Below are the code and all the weights of a small trained network. Each question names an input and a target symbol and asks about switching units off, where a switched-off unit gives its printed mean instead of its output.

import numpy as np


def w(rows, s, z=0):
    codes = np.array(rows[::2]) - 128.0
    scale = np.full(codes.shape[1], s)
    scale[-1] = z or s
    return codes * scale


def f(y):
    return np.maximum(y, 0)


def softmax(a):
    e = np.exp(a - a.max(-1, keepdims=True))
    return e / e.sum(-1, keepdims=True)


def log_softmax(a):
    a = a - a.max(-1, keepdims=True)
    return a - np.log(np.exp(a).sum(-1, keepdims=True))


def net(x, mask):
    ids = ['ΘΩαβδηξπτ'.index(c) for c in x.split()]
    T = len(ids)
    res = E[ids] + P[:T]
    u = 0
    for l in range(2):
        r = res
        for j in range(2):
            rows = slice(4 * j, 4 * j + 4)
            q, k, v = (r @ M[l][rows].T for M in (Q, K, V))
            z = softmax(np.where(np.tri(T) > 0, q @ k.T / 4**0.5, -1e9)) @ v
            o = O[l][rows]
            res = res + np.where(mask[u + j], z, o[:, -1]) @ o[:, :-1]
        u += 2
        y = f(res @ A[l][:, :-1].T + A[l][:, -1])
        res = res + np.where(mask[u : u + 8], y, B[l][:, -1]) @ B[l][:, :-1]
        u += 8
    return log_softmax(res[-1] @ U[:, :-1].T + U[:, -1])


Q, K, V, O, A, B = {}, {}, {}, {}, {}, {}
E = w([
[147,155,144,225,171,76],'Θ',
[88,194,82,123,72,143],'Ω',
[115,210,88,180,116,201],'α',
[85,187,81,113,57,141],'β',
[149,140,145,229,168,73],'δ',
[73,159,74,63,1,126],'η',
[245,89,179,189,12,83],'ξ',
[254,124,110,54,185,79],'π',
[13,64,100,129,233,119],'τ',
],0.011)
P = w([
[103,194,255,107,172,68],'0',
[86,183,159,132,155,32],'1',
[88,169,149,134,133,61],'2',
[96,155,135,129,125,84],'3',
[104,145,125,133,115,104],'4',
[116,137,113,132,110,119],'5',
[128,131,104,129,107,130],'6',
[138,121,96,125,104,138],'7',
[150,115,88,121,106,144],'8',
[154,112,80,120,110,154],'9',
[158,106,69,117,114,159],'10',
[167,102,55,110,121,160],'11',
[171,100,47,110,122,166],'12',
[182,95,44,107,122,167],'13',
],0.0075)
Q[0] = w([
[132,151,57,118,131,102],'0.h0',
[70,170,10,102,110,143],'0.h0',
[173,85,79,106,122,164],'0.h0',
[155,119,170,107,201,134],'0.h0',
[88,129,120,151,140,146],'0.h1',
[139,136,114,109,78,142],'0.h1',
[139,152,113,191,73,68],'0.h1',
[117,109,146,74,113,168],'0.h1',
],0.011)
K[0] = w([
[87,2,4,172,165,185],'0.h0',
[158,62,8,90,159,233],'0.h0',
[108,71,116,175,23,200],'0.h0',
[23,231,171,144,139,88],'0.h0',
[75,64,133,186,138,190],'0.h1',
[145,127,55,94,87,162],'0.h1',
[167,174,142,163,13,151],'0.h1',
[68,33,49,11,152,206],'0.h1',
],0.0063)
V[0] = w([
[101,87,46,173,9,113],'0.h0',
[175,116,114,255,48,127],'0.h0',
[66,136,129,176,174,139],'0.h0',
[53,180,52,118,169,131],'0.h0',
[54,37,179,161,167,169],'0.h1',
[124,224,186,184,6,151],'0.h1',
[216,118,76,51,86,85],'0.h1',
[95,5,112,202,99,141],'0.h1',
],0.0063)
O[0] = w([
[103,114,60,62,188,160,100],'0.h0',
[106,115,1,108,140,140,103],'0.h0',
[139,152,144,70,73,164,148],'0.h0',
[173,147,190,68,132,180,193],'0.h0',
[203,122,116,221,118,133,6],'0.h1',
[90,189,187,152,185,22,175],'0.h1',
[49,119,175,29,162,191,162],'0.h1',
[149,59,95,183,188,111,17],'0.h1',
],0.0061,0.0025)
A[0] = w([
[118,139,116,138,2,181,174],'0.n0',
[99,183,145,60,94,172,162],'0.n1',
[150,77,158,110,143,214,124],'0.n2',
[6,139,55,125,122,149,112],'0.n3',
[157,138,171,223,126,209,187],'0.n4',
[142,169,57,146,128,150,244],'0.n5',
[180,78,129,103,151,96,208],'0.n6',
[87,92,186,124,163,115,253],'0.n7',
],0.0088,0.0019)
B[0] = w([
[134,174,255,78,221,162,207],'0.n0',
[34,200,44,226,78,218,254],'0.n1',
[132,141,24,126,67,150,163],'0.n2',
[132,86,243,65,243,148,224],'0.n3',
[84,221,26,150,238,35,170],'0.n4',
[185,179,126,130,181,185,202],'0.n5',
[166,126,127,10,74,152,203],'0.n6',
[190,103,186,69,159,16,184],'0.n7',
],0.0057,0.0046)
Q[1] = w([
[174,100,121,131,98,81],'1.h0',
[160,143,165,156,195,112],'1.h0',
[152,149,193,138,165,129],'1.h0',
[182,110,160,139,203,107],'1.h0',
[113,78,101,207,125,161],'1.h1',
[138,40,104,171,32,75],'1.h1',
[56,173,254,101,186,126],'1.h1',
[135,144,245,26,138,176],'1.h1',
],0.0091)
K[1] = w([
[139,194,113,119,97,53],'1.h0',
[116,121,208,204,112,57],'1.h0',
[131,127,204,181,232,90],'1.h0',
[35,139,142,210,133,94],'1.h0',
[4,192,185,220,104,90],'1.h1',
[103,99,158,148,19,1],'1.h1',
[125,34,62,156,223,196],'1.h1',
[156,31,96,45,152,240],'1.h1',
],0.0067)
V[1] = w([
[87,159,133,163,75,194],'1.h0',
[170,85,2,124,80,149],'1.h0',
[78,202,175,140,196,83],'1.h0',
[186,161,101,37,123,114],'1.h0',
[21,136,169,196,135,170],'1.h1',
[163,244,125,98,64,198],'1.h1',
[181,129,80,128,147,204],'1.h1',
[82,176,201,157,96,63],'1.h1',
],0.007)
O[1] = w([
[85,207,128,128,45,55,115],'1.h0',
[119,231,78,99,170,113,8],'1.h0',
[144,30,118,167,43,107,255],'1.h0',
[132,99,3,211,184,204,160],'1.h0',
[160,211,80,6,98,104,105],'1.h1',
[74,56,89,157,141,32,201],'1.h1',
[133,132,159,169,62,57,112],'1.h1',
[142,134,44,111,185,172,166],'1.h1',
],0.0057,0.0082)
A[1] = w([
[103,139,45,89,104,168,123],'1.n0',
[127,83,58,125,144,157,69],'1.n1',
[146,108,254,87,118,50,76],'1.n2',
[154,95,189,148,104,92,177],'1.n3',
[125,238,54,190,86,74,32],'1.n4',
[183,136,139,187,116,103,254],'1.n5',
[127,203,140,166,75,182,107],'1.n6',
[120,189,78,97,192,169,128],'1.n7',
],0.0098,0.0043)
B[1] = w([
[160,211,108,138,132,153,197],'1.n0',
[168,154,134,172,80,139,197],'1.n1',
[184,253,98,120,179,122,197],'1.n2',
[89,133,153,112,184,116,247],'1.n3',
[161,102,102,144,84,29,151],'1.n4',
[101,103,114,81,158,139,253],'1.n5',
[153,120,201,172,95,128,165],'1.n6',
[102,135,195,107,161,40,174],'1.n7',
],0.012,0.0054)
U = w([
[155,130,132,138,114,90,3],'Θ',
[148,146,128,140,113,98,31],'Ω',
[174,211,60,185,151,157,90],'α',
[115,169,108,138,115,112,76],'β',
[160,122,61,154,94,185,250],'δ',
[87,176,90,78,122,156,91],'η',
[130,137,131,49,195,80,158],'ξ',
[83,2,139,126,102,136,231],'π',
[169,143,189,148,100,136,72],'τ',
],0.0099,0.0046)

Each question gives the input, a string of symbols that net reads in full, and the target symbol t.
The units are the heads (4 rows each of Q, K, V and O) and the neurons (one row each of A and B). Each row of codes is followed by its name. A weight is (code - 128) times the scale printed after its matrix; where a second scale follows, it is the last column's (O, A, B and U).
mask holds one flag per unit, layer by layer, with each layer's heads first. A switched-off unit (its flag False) gives its mean, the last column of its rows in O or B, instead of its output. The means were averaged over made-up inputs and are rounded, as every weight is.
A unit's drop is (log p(t) with every unit on - log p(t) with that unit switched off) / (log p(t) with every unit on - log p(t) with every unit switched off).
The circuit of an input: a set's keep is (log p(t) with only the set's units on - log p(t) with every unit switched off) / (log p(t) with every unit on - log p(t) with every unit switched off). Starting from the 12 units with the biggest drops (on a tie, the unit counted first), units are removed one at a time, each time the one whose removal leaves the highest keep (on an exact tie, the one counted first), for as long as the keep stays at least 0.8.
units of the circuit, in order: the units of the circuit, biggest drop first
most important unit: the unit with the biggest drop
top k neurons: the k neurons with the biggest drops, biggest first
top k neurons in layer l: the k neurons of layer l with the biggest drops, biggest first
heads that matter: for each layer, one digit per head in row order, 1 if its drop is at least 0.15 and else 0, layers parted by /
input π β Θ η β β η η, target η: heads that matter -> 11 / 11
input Ω α τ Θ α δ β Θ ξ, target ξ: units of the circuit, in order -> (0.n1; 1.n2; 1.n3)
input β π δ δ δ δ π Θ Ω β Θ ξ Ω, target ξ: units of the circuit, in order -> (1.h0; 1.n7)
input ξ τ Θ Ω α Ω β α δ δ, target π: most important unit -> 0.n1
input ξ ξ Ω, target ξ: units of the circuit, in order -> (1.h1; 1.n7; 0.h1)
input η Ω α ξ α τ, target ξ: units of the circuit, in order -> (1.n2; 0.n3; 0.n7)
input π π β Ω η π Θ δ ξ η, target ξ: units of the circuit, in order -> (0.n3; 0.n0)
input Θ δ τ ξ Ω Ω π Ω ξ β β, target ξ: units of the circuit, in order -> (1.n7; 1.h0)
input Θ δ δ δ δ α π β Ω, target π: units of the circuit, in order -> (1.h1; 1.n2)
input ξ δ η π Θ π β π α ξ ξ, target δ: heads that matter -> 11 / 11
input ξ β η α τ δ δ π ξ τ β ξ ξ, target α: units of the circuit, in order -> (0.h0; 1.h0)
input π π π π τ Θ Ω Ω α Θ τ τ, target δ: units of the circuit, in order -> (0.h1; 1.n1)
input τ τ π π π Ω Θ π Θ π, target α: heads that matter -> 01 / 10
input ξ Ω η τ ξ π ξ β τ τ α η τ ξ, target α: top 3 neurons -> (0.n3; 1.n0; 0.n7)
input π ξ η Θ π η δ η δ Θ π π η τ, target ξ: units of the circuit, in order -> (0.n3; 0.n1; 0.n7)
input ξ β τ π Θ π η δ α β ξ, target π: units of the circuit, in order -> (0.h0; 1.n2; 1.n0)
input η τ τ π η δ Θ δ α Θ Ω τ π τ, target α: units of the circuit, in order -> (0.h1; 0.n2; 1.n0; 1.h0)
input Θ δ τ η, target τ: heads that matter -> 00 / 01
input π η π Ω ξ δ π π Θ, target ξ: top 3 neurons in layer 0 -> (0.n1; 0.n2; 0.n7)
input δ Ω Θ β δ, target π: most important unit -> 1.h1
input Θ τ δ β π β, target π: top 3 neurons -> (0.n1; 0.n0; 0.n7)
input Θ Ω π β η, target π: most important unit -> 0.n1
input δ π α Ω, target π: heads that matter -> 01 / 10
input τ η ξ Θ ξ η τ α τ π α α τ, target α: top 3 neurons -> (0.n2; 0.n0; 1.n0)
input η ξ τ δ η, target τ: top 2 neurons -> (0.n1; 1.n6)
input π π Θ Ω τ π ξ π Θ, target π: heads that matter -> 10 / 01
input τ ξ η β τ α Θ ξ η, target ξ: most important unit -> 0.h0
